Below are the code and all the weights of a small trained network. Each question names an input and a target symbol and asks about switching units off, where a switched-off unit gives its printed mean instead of its output.

import numpy as np


def w(rows, s, z=0):
    codes = np.array(rows[::2]) - 128.0
    scale = np.full(codes.shape[1], s)
    scale[-1] = z or s
    return codes * scale


def softmax(a):
    e = np.exp(a - a.max(-1, keepdims=True))
    return e / e.sum(-1, keepdims=True)


def log_softmax(a):
    a = a - a.max(-1, keepdims=True)
    return a - np.log(np.exp(a).sum(-1, keepdims=True))


def net(x, mask):
    ids = ['αβγδεζηλμξπσφω'.index(c) for c in x.split()]
    T = len(ids)
    res = E[ids] + P[:T]
    u = 0
    for l in range(2):
        r = res
        for j in range(3):
            rows = slice(2 * j, 2 * j + 2)
            q, k, v = (r @ M[l][rows].T for M in (Q, K, V))
            z = softmax(np.where(np.tri(T) > 0, q @ k.T / 2**0.5, -1e9)) @ v
            o = O[l][rows]
            res = res + np.where(mask[u + j], z, o[:, -1]) @ o[:, :-1]
        u += 3
    return log_softmax(res[-1] @ U[:, :-1].T + U[:, -1])


Q, K, V, O = {}, {}, {}, {}
E = w([
[52,114,182,121,74,102,166,97,130,73,117],'α',
[132,157,177,173,97,111,156,27,128,121,77],'β',
[47,98,97,102,102,55,150,96,156,108,157],'γ',
[101,131,116,139,151,112,107,165,31,123,99],'δ',
[100,136,108,163,91,76,65,79,105,142,196],'ε',
[143,169,94,179,195,60,110,49,140,122,110],'ζ',
[114,148,177,178,58,123,68,78,86,92,170],'η',
[118,84,68,114,148,87,143,111,1,195,111],'λ',
[76,129,141,102,163,183,89,85,36,136,117],'μ',
[152,90,183,78,107,74,112,86,14,178,115],'ξ',
[135,95,42,177,80,166,158,97,107,18,138],'π',
[153,71,85,189,92,133,150,49,166,102,138],'σ',
[136,49,203,118,206,149,86,92,129,111,159],'φ',
[146,118,91,42,174,60,74,43,132,46,153],'ω',
],0.0095)
P = w([
[163,211,163,138,144,130,254,137,37,128,252],'0',
[162,194,144,129,129,129,235,137,55,140,231],'1',
[150,180,140,128,124,120,215,131,61,129,205],'2',
[140,159,133,125,118,115,193,127,72,120,186],'3',
[139,143,126,125,113,113,170,123,85,120,164],'4',
[131,129,118,122,105,115,150,124,95,116,143],'5',
[127,113,116,122,101,114,127,123,107,112,122],'6',
[121,97,105,121,92,116,106,122,121,110,102],'7',
[116,84,104,119,89,113,86,122,132,109,80],'8',
[112,66,94,116,83,117,64,123,145,105,61],'9',
[107,50,90,112,76,116,43,123,156,102,41],'10',
[101,35,86,111,72,122,22,126,168,98,20],'11',
[95,15,81,110,66,119,3,127,181,98,3],'12',
],0.0081)
Q[0] = w([
[100,87,151,112,114,120,152,93,1,67,70],'L0H1',
[76,127,135,186,87,85,132,62,88,105,117],'L0H1',
[142,135,115,114,144,132,206,162,197,149,79],'L0H2',
[166,119,155,74,164,168,100,197,105,198,125],'L0H2',
[156,123,151,141,66,87,106,41,135,46,173],'L0H3',
[71,102,78,191,138,112,125,74,34,74,115],'L0H3',
],0.06)
K[0] = w([
[175,9,74,90,140,154,65,125,180,78,90],'L0H1',
[109,105,163,181,86,121,86,172,147,112,28],'L0H1',
[118,168,147,163,104,130,118,124,70,165,243],'L0H2',
[163,165,147,116,186,122,254,120,149,82,188],'L0H2',
[161,97,163,78,106,52,39,143,147,129,54],'L0H3',
[105,38,101,119,105,199,40,86,151,120,60],'L0H3',
],0.054)
V[0] = w([
[254,98,164,85,83,95,137,153,129,118,149],'L0H1',
[205,150,138,151,120,141,133,183,210,59,183],'L0H1',
[206,87,160,114,118,36,197,201,101,131,103],'L0H2',
[221,201,157,99,24,88,5,172,141,115,184],'L0H2',
[120,166,118,14,149,217,120,49,175,87,167],'L0H3',
[161,145,135,78,114,114,121,136,117,110,117],'L0H3',
],0.011)
O[0] = w([
[83,130,134,121,169,99,174,63,121,132,90,163],'L0H1',
[55,140,180,157,210,32,150,127,122,85,109,6],'L0H1',
[245,156,112,44,50,196,108,166,203,93,127,129],'L0H2',
[48,164,90,71,168,254,131,27,123,141,173,109],'L0H2',
[109,110,130,209,53,170,79,162,68,247,170,114],'L0H3',
[123,143,133,127,106,173,91,149,112,125,154,152],'L0H3',
],0.0056,0.0025)
Q[1] = w([
[63,192,168,118,126,119,98,181,197,152,145],'L1H1',
[86,123,149,96,153,143,124,106,95,141,146],'L1H1',
[161,167,157,90,253,150,111,177,148,223,67],'L1H2',
[128,104,129,80,142,126,145,142,61,117,98],'L1H2',
[127,117,107,79,98,85,97,113,59,99,149],'L1H3',
[86,164,147,150,111,77,98,112,203,99,168],'L1H3',
],0.032)
K[1] = w([
[183,181,129,163,143,129,222,118,111,137,198],'L1H1',
[148,146,133,143,121,100,61,100,115,97,174],'L1H1',
[163,158,154,125,97,106,254,119,88,125,240],'L1H2',
[155,85,83,151,85,107,123,44,102,109,128],'L1H2',
[117,94,123,140,146,140,49,111,170,147,64],'L1H3',
[111,153,110,175,107,169,151,146,138,99,91],'L1H3',
],0.037)
V[1] = w([
[9,104,150,23,54,99,159,215,187,161,160],'L1H1',
[139,133,9,82,189,42,54,143,137,190,193],'L1H1',
[81,82,146,83,54,154,166,161,50,77,136],'L1H2',
[135,4,248,142,124,165,105,95,210,102,220],'L1H2',
[126,8,60,153,169,153,144,187,159,54,250],'L1H3',
[161,78,198,148,81,115,177,15,243,214,129],'L1H3',
],0.018)
O[1] = w([
[185,161,129,173,127,97,114,91,90,114,211,67],'L1H1',
[145,164,184,127,148,138,248,144,158,147,164,158],'L1H1',
[154,121,123,146,183,144,126,121,167,170,105,254],'L1H2',
[124,203,100,119,132,106,185,160,110,137,124,113],'L1H2',
[138,141,178,109,102,143,55,91,97,133,98,154],'L1H3',
[166,93,152,98,176,142,102,174,113,152,178,130],'L1H3',
],0.011,0.0083)
U = w([
[122,106,128,233,3,220,131,185,107,226,137,130],'α',
[202,162,163,191,141,113,130,112,130,100,133,164],'β',
[107,95,211,100,213,87,95,164,52,140,85,168],'γ',
[138,147,148,104,86,99,124,79,143,119,53,77],'δ',
[76,84,146,235,183,2,126,101,192,193,106,18],'ε',
[160,133,62,156,133,96,95,98,111,141,140,113],'ζ',
[188,211,82,48,116,209,92,149,190,14,133,194],'η',
[81,162,158,100,205,175,165,53,135,108,160,222],'λ',
[115,141,61,130,93,52,174,162,66,176,98,174],'μ',
[147,64,38,124,141,141,148,186,155,134,152,145],'ξ',
[84,48,144,107,30,144,164,155,115,69,165,183],'π',
[176,73,152,126,72,141,120,71,240,121,140,2],'σ',
[44,123,43,84,174,147,103,54,130,138,168,52],'φ',
[202,175,183,152,72,129,131,224,222,77,87,159],'ω',
],0.0087,0.0038)

Each question gives the input, a string of symbols that net reads in full, and the target symbol t.
The units are the heads (2 rows each of Q, K, V and O). Each row of codes is followed by its name. A weight is (code - 128) times the scale printed after its matrix; where a second scale follows, it is the last column's (O and U).
mask holds one flag per head, layer by layer. A switched-off head (its flag False) gives its mean, the last column of its rows in O, instead of its output. The means were averaged over made-up inputs and are rounded, as every weight is.
A unit's drop is (log p(t) with every unit on - log p(t) with that unit switched off) / (log p(t) with every unit on - log p(t) with every unit switched off).
The circuit of an input: a set's keep is (log p(t) with only the set's units on - log p(t) with every unit switched off) / (log p(t) with every unit on - log p(t) with every unit switched off). Starting from all 6 units, units are removed one at a time, each time the one whose removal leaves the highest keep (on an exact tie, the one counted first), for as long as the keep stays at least 0.8.
circuit, biggest first: the units of the circuit, biggest drop first
unit that matters most: the unit with the biggest drop
heads that matter: for each layer, one digit per head in row order, 1 if its drop is at least 0.15 and else 0, layers parted by /
drop of u: that unit's drop, to one decimal
input σ σ ε ε ξ α φ ε α, target λ: circuit, biggest first	L0H2; L1H1
input π π α ε η ζ δ α, target σ: heads that matter	000 / 010
input ξ ε φ β η, target ξ: heads that matter	000 / 001
input ξ ε π ζ σ, target π: unit that matters most	L1H2
input φ β β λ η ε φ σ η, target γ: circuit, biggest first	L1H3; L0H3
input ε α σ ξ, target μ: circuit, biggest first	L1H3; L1H2
input γ ξ ω λ, target λ: circuit, biggest first	L1H1; L0H3
input λ π ξ, target ε: circuit, biggest first	L1H3; L0H1; L1H2
input δ ε ζ α ω ε π, target λ: heads that matter	010 / 100
input σ α γ ε, target β: circuit, biggest first	L1H1; L0H2
input γ λ ω σ μ β ξ ω γ λ, target λ: circuit, biggest first	L1H1; L0H2
input ε ω β σ ξ β ε η, target λ: heads that matter	010 / 000
input λ α μ β η ε σ β ε ζ λ σ, target ω: circuit, biggest first	L0H2; L1H1
input η ε α γ π α β, target ζ: circuit, biggest first	L1H1
input σ ε ε σ η η γ ξ μ η, target ε: circuit, biggest first	L0H2; L1H3
input ε γ β δ π ε, target δ: circuit, biggest first	L1H3; L0H1
input ε σ λ μ π ε μ φ, target γ: heads that matter	000 / 001
input ζ ξ μ σ σ ξ, target μ: circuit, biggest first	L1H2; L1H3
input ε δ ε π π φ σ, target μ: heads that matter	000 / 010
input ζ σ φ λ ε ξ ω φ ω π σ ε η, target λ: unit that matters most	L0H2
input β δ π π η, target δ: circuit, biggest first	L1H3; L0H1; L1H1
input π β π, target ξ: heads that matter	000 / 101
input η α ε γ η σ, target φ: circuit, biggest first	L0H2; L1H1
input δ ξ ω ζ α α ζ α α π ε, target δ: heads that matter	000 / 001
input ξ ε ξ δ φ ε λ λ ζ σ η σ α, target γ: drop of L1H3	0.9
input λ φ λ, target γ: drop of L1H3	0.5
input μ ε ε β ω ζ ζ, target π: drop of L1H2	0.9
